[  6.8   4.7  -9.7   1.0   3.9   1.6  -0.2  -0.8  -4.7  -2.9 -15.9   3.2
 -16.6  -2.0  20.0  -3.7   7.4 -26.5  -3.5 -12.0  -4.7  13.5  -3.2   4.2
  -1.9  -1.6  -3.5 -37.5  -4.0  -2.2  -0.4  20.1  -5.5   1.5  -6.6  -1.1] -> M
[-15.7  -6.4   4.8   4.1 -10.5 -14.8  -6.7 -14.3   5.3  14.9   4.5  -1.2
 -22.0  -0.1  -3.6   1.6 -17.4  30.2  17.6  17.4   4.4  -3.9  21.5   1.6
   7.6  -0.6  -3.5  64.5  -2.5  -1.5 -18.9 -44.4  -0.3   2.5  11.5   4.6] -> J
[-14.5   5.1  -1.7   2.6 -10.0 -16.8  -3.9   3.0  -8.5  10.3   8.3   9.8
   0.1   4.5   4.6  -2.3  -8.6  10.5  21.0  11.3  -2.6   0.1  22.2   4.3
   4.5   0.7  -6.1  56.7  -5.9   6.1 -21.9 -30.3   4.5   8.6  -5.7  -5.9] -> J
[  0.8   6.3 -12.0   7.0   4.8  -2.3  -5.8   7.7  -1.7  -3.0 -15.4   4.0
  -6.1  10.0  24.5   0.4  11.3 -24.1   0.5 -17.6  -7.4   0.3  -5.0   0.5
  -5.1   5.2   5.7 -45.6 -19.1  -4.4  -2.6  17.1  -3.5  -4.1  -8.0   0.6] -> M
[ -2.1   3.1  14.8   8.1  11.3   6.6   8.5  16.5  -2.6   1.1  15.5   9.0
  28.4  10.1   0.5  -9.0 -10.2 -12.7  -5.1  -4.8  -7.4  -1.8   6.5  -4.6
  -6.4  -5.2  -5.1  13.4  -1.7   3.9   9.2  -7.1  -4.2  12.4   2.8  -5.7] -> E
[ 19.1  -8.1   2.3   1.7   0.4   9.1   1.4   5.8   5.3   9.8 -10.3  -0.4
 -21.0   4.0  26.5  -2.1  10.3 -11.3 -10.2 -14.8 -13.2  13.6  13.5   7.3
   0.4 -12.9   1.3 -71.4   2.9   5.6 -12.7 -18.8  14.8   1.8   9.9   3.2] -> M
[  5.5   4.0 -11.0   0.8  -1.7   4.9  -5.3  31.2  -3.7  -1.6 -10.5   4.5
   3.9  10.2  24.4  -4.5  14.6 -30.6  -2.8 -19.0  -7.4  -7.6 -18.8   2.5
 -14.5  10.3   0.8 -82.2  -5.4  -6.1 -19.2   4.3  -8.5  -3.8  -1.8   3.0] -> M
[  9.6   8.5 -14.6 -20.3   0.6 -11.1  -4.7  -9.6   2.3   6.5  -4.9  -0.3
 -30.9  -2.5  18.8  -3.0  15.2 -12.4   0.0 -14.8  -6.4  20.3   1.9   4.8
   1.9 -25.5   6.5 -11.8   4.3   5.0  25.6  29.6   0.1   9.0   0.5  -4.1] -> M
[-10.2  12.7   1.8  10.7  -2.0 -11.6  -9.6   9.1   2.4   0.7   0.0   3.9
  28.8  14.2   2.4   8.8 -15.9   2.0  13.5  20.9   5.5 -20.5   5.4   0.9
  -4.7  27.5   5.2   7.9 -16.7  -9.0 -27.5 -37.9 -10.6  -6.1  -3.8   2.8] -> J
[ -4.1   7.4  12.8   4.8   8.3   7.9   3.8   9.4  -4.1   2.2  13.5   7.5
   7.5   1.8  -1.8   4.7 -13.1 -14.1   3.2  -6.1   1.5 -11.4   4.3  -6.2
   1.6 -11.6  -1.3   3.2  -0.8   2.1   8.1 -13.3   0.3   3.6  11.6  -0.5] -> E
[ 15.7  -3.7 -16.4  -0.8 -15.7   5.5  -4.2  29.1   0.7   4.8  -8.6   7.3
   3.4   2.1  32.6  -3.9  24.0 -29.2  -5.3 -39.1  -6.6   8.9 -10.1  -1.6
 -11.6  -3.2   2.5 -80.4  25.1  -2.9  -7.8  18.4  -7.2   5.7 -11.7  -8.6] -> M
[-12.6   3.1  -8.1   7.4   0.2 -13.4 -10.0   2.0  -1.3   9.9   3.6   9.8
   9.4   9.4   5.4  -0.1  -9.8  11.0  10.8  15.0  -1.2  -3.5  19.3   8.7
  -4.4   9.4  -1.3  45.0 -10.7 -10.5 -22.6 -29.0  -3.9   9.4  -0.6  -7.5] -> J
[ -4.2  -5.3  19.8  10.9   0.5  16.4   6.5   4.0   4.0  16.8   9.5   1.7
   3.6   3.4  -3.6  -1.8 -11.7  -7.8   2.9   3.4  -0.2 -15.2   1.4  -9.0
   1.7 -25.1   2.9  11.7  -2.0   5.2   3.2 -35.5   4.7  -3.8  23.7  10.9] -> E
[  9.4   3.0  -5.6   2.8   6.7   3.9  -3.2   8.6  -2.9   2.1   0.3  -1.5
  -5.6   2.4  16.9  10.9   5.6 -13.6  -5.7 -13.5   2.3  -0.3 -11.6   0.4
  -4.5   7.9   3.3 -55.6  -1.4  -6.9  -9.3   3.4  -2.7  -4.4  -2.4   8.5] -> M
[-16.1  10.5   1.0   9.6   9.7 -22.5  -3.1  10.6  -5.2   7.0   0.5  15.9
  17.0  13.7   7.6   0.9 -10.1  13.4  11.5  14.9   1.5 -14.6   9.4   0.6
 -15.2  22.8   0.9  22.3 -10.5  -5.9 -31.7 -24.6  -1.3  -2.0 -10.4  -7.2] -> J

[ -8.3  -7.8  -1.2   3.3   3.0  -9.2  -1.6  -1.2   3.8  -4.2  -1.9   2.5
 -18.4   6.2   7.2   7.0  -5.6 -24.9   0.2   6.3 -19.8   1.1   1.1   0.0
  -3.3   1.4   9.9  -4.7  -2.2  -7.9   5.3  -0.8  -0.4   9.6   7.0 -11.8] -> <17>
[ 18.8 -17.8   3.7  -2.8 -11.7  -2.0   2.3  -3.4  -1.0   6.0  13.8  -1.2
   6.1 -10.8  10.2  -1.6 -15.2  -2.8  -5.1  -4.7  18.4  -4.9  -7.3   4.5
   1.2  -7.1 -24.0  -3.1   1.7  -0.1  -7.0  -2.0  -4.8  -6.7   1.0   2.8] -> <24>
[ -2.2 -23.1  -0.9   5.4 -11.2 -16.6  -3.0  -9.0   7.4  -5.3  10.3  -1.4
  -3.4   4.6  14.4   7.1  -9.4  -2.0  -0.3  -2.7  -6.5   0.6  -3.5   4.0
  -5.4 -10.6  -9.9  -6.1  -0.5  -1.7   3.0  -8.5  -8.0   6.4  -4.5 -12.2] -> <24>
[  4.9   4.4   4.6  -9.3  -0.8  11.4   1.3  11.6  -0.6   9.1  -2.4   2.4
  10.2   5.0 -10.4  -3.2   7.0  22.4  -2.5  -4.8  -2.9  -0.5  -3.5  -4.2
  -0.8   5.5  -0.6   3.4  -0.5   2.7   9.8 -10.3   4.5  -1.9   9.0  11.0] -> <16>
[  6.1  -4.9   0.6  -1.8 -10.3  -0.9  -3.3  -5.9   3.6   2.7   3.8   2.5
  21.0   7.5  -1.4  -2.3   6.0  30.2  -2.0  -7.7   7.9   3.6  -6.3  -2.5
  -1.1  -9.9 -16.5   2.9  -0.6   7.9   2.7 -20.1  -3.2   1.9  -7.4   3.3] -> <17>
[ -0.1  -2.7   3.3  -8.6  -5.3   5.5  -3.3  10.8   4.4   7.0  -1.6   6.4
  12.2  16.6  -8.6  -1.8  12.1  33.3  -3.4  -5.9 -14.7   3.6 -10.1  -4.0
  -5.6   1.3  -2.3   2.0  -0.2   3.8  20.2 -25.7   3.0   5.4   8.1   6.3] -> <16>
[  9.2 -20.2   5.2  -1.2  -8.6  -6.0   2.6   5.7   4.4   4.8  12.1   0.7
  -2.2  -2.0  15.4   2.7 -12.9   0.4  -1.0  -2.5  -2.5  -3.3  -3.9   4.0
  -3.9  -4.1 -12.9  -5.4   2.1  -3.3   3.1  -5.6  -3.3  -1.2   8.7  -1.8] -> <24>
[  9.7 -13.0   1.8  -0.2 -13.0  -5.4  -2.2  -6.2  -0.1   1.2  10.2   0.1
  14.6   0.9   5.5  -1.0  -3.3  17.1  -3.3  -7.1  11.2   0.6  -6.0   0.1
  -0.1 -10.0 -19.5  -1.2   0.8   5.9  -0.4 -13.1  -6.1  -0.1  -7.6   1.2] -> <24>
[ -2.6 -18.2   3.0  -6.1  -7.2  -1.3   1.1  19.1   5.9   6.7   6.4   1.5
  -5.3   9.2   5.6  -0.2  -2.0  17.3   1.8  -1.8 -25.4  -2.4  -7.3  -0.6
 -14.0   4.5  -1.9  -4.8  -0.4  -6.8  21.3 -15.4   0.1   3.9  16.8  -1.1] -> <17>
[-16.8   7.8  -5.7   1.7   5.6  -4.6  -2.9  -5.1   1.7  -4.8  -6.8   5.9
  -3.5   9.0  -2.3  -2.1  12.5  -8.5   2.6   2.2 -12.8   6.2   2.2  -5.2
   1.2  -1.2  12.6   1.4  -1.5   3.4   1.2 -10.1   2.7   5.8  -4.5  -5.7] -> <16>
[ 15.8  -8.6   5.0  -4.8  -5.8   9.5   6.6  10.3  -3.4   7.2   5.4  -6.7
   6.7 -10.0   1.1  -2.0 -11.0  18.4   1.0  -4.0  15.0  -7.1  -3.3   5.9
  -6.7   2.7 -19.7  -3.9   1.8  -4.8   2.2   9.0  -0.7  -7.1   4.7   8.1] -> <17>
[ -8.2 -10.9  -5.9  10.5  -5.4 -18.1  -4.5 -20.5   3.4 -11.5   5.5  -0.5
  -4.0   0.7  11.0   3.6  -4.9 -19.5  -0.3   1.5   2.2   4.3   2.9   1.2
   2.8 -11.4  -0.9  -3.0  -0.9   3.5 -10.8  -0.2  -7.7   5.0 -15.9 -13.8] -> <17>
[-15.0   5.6  -4.8   3.9   3.1  -8.4  -7.1  -8.8   5.6  -5.9  -6.7   6.1
   1.0  13.9  -3.1   2.7  13.7  -0.3   0.6  -1.6 -16.7   7.9  -1.0  -6.2
   1.9  -3.3  16.2   2.5  -1.4   5.1   3.1 -14.2   0.9   8.7  -5.8  -6.3] -> <16>
[-10.8  -8.2  -5.1   7.8  -2.2 -10.2  -3.2  -8.2   0.1 -11.0   2.6  -4.7
 -13.5   1.9   4.6   1.0  -7.5 -20.6  -0.4   4.4  -7.4   2.8   2.8   1.7
  -4.1   0.3   1.1  -3.5  -1.6  -3.8  -4.4   5.9  -4.7   3.6  -7.9 -14.1] -> <17>
[ -0.7  12.5   1.0  -7.8   4.0  17.9   2.8  16.5  -5.8   5.8  -7.7  -0.1
   5.4   5.2 -15.4  -6.5   9.1  25.1   3.3  -1.1  -0.6  -1.4  -3.3  -4.6
  -6.3  11.3  -0.8   2.0  -0.5  -0.8  11.6  -1.6   6.1  -2.7   5.5  10.3] -> <16>
[ 12.5  12.8  -1.4  -3.0  -1.4   9.5  -1.7 -11.1  -8.0  -0.6  -4.5  -1.3
  15.6  -4.8 -11.7  -7.0   2.1   7.7  -3.4  -3.2  31.5   1.7  -0.2  -1.2
   6.8  -3.5 -17.5   5.3  -0.5   8.0  -6.4   2.3  -0.7  -4.7 -16.0   5.2] -> <17>
[ -2.5 -20.4   1.4   2.7  -6.7 -17.4  -0.4   1.4   9.0   0.4  11.0   2.3
 -14.1   0.0  19.7   6.8 -12.2 -14.7   1.0   1.2 -19.4  -1.8  -2.2   3.0
  -4.9  -4.5   0.2  -8.0   1.0  -7.1   5.0  -7.9  -3.7   4.7  10.4 -10.5] -> <24>
[ -7.0  19.3  -2.3  -2.1   7.4  10.9  -1.4   7.5  -4.5   1.7  -9.1   0.6
   7.7   4.1 -11.9  -6.6  15.7  17.2   7.9   0.3   3.1   1.0   1.5  -3.9
  -5.5   4.3   7.3   4.4   0.9   4.2   2.3  -1.3   4.6  -1.4  -3.7   6.5] -> <16>
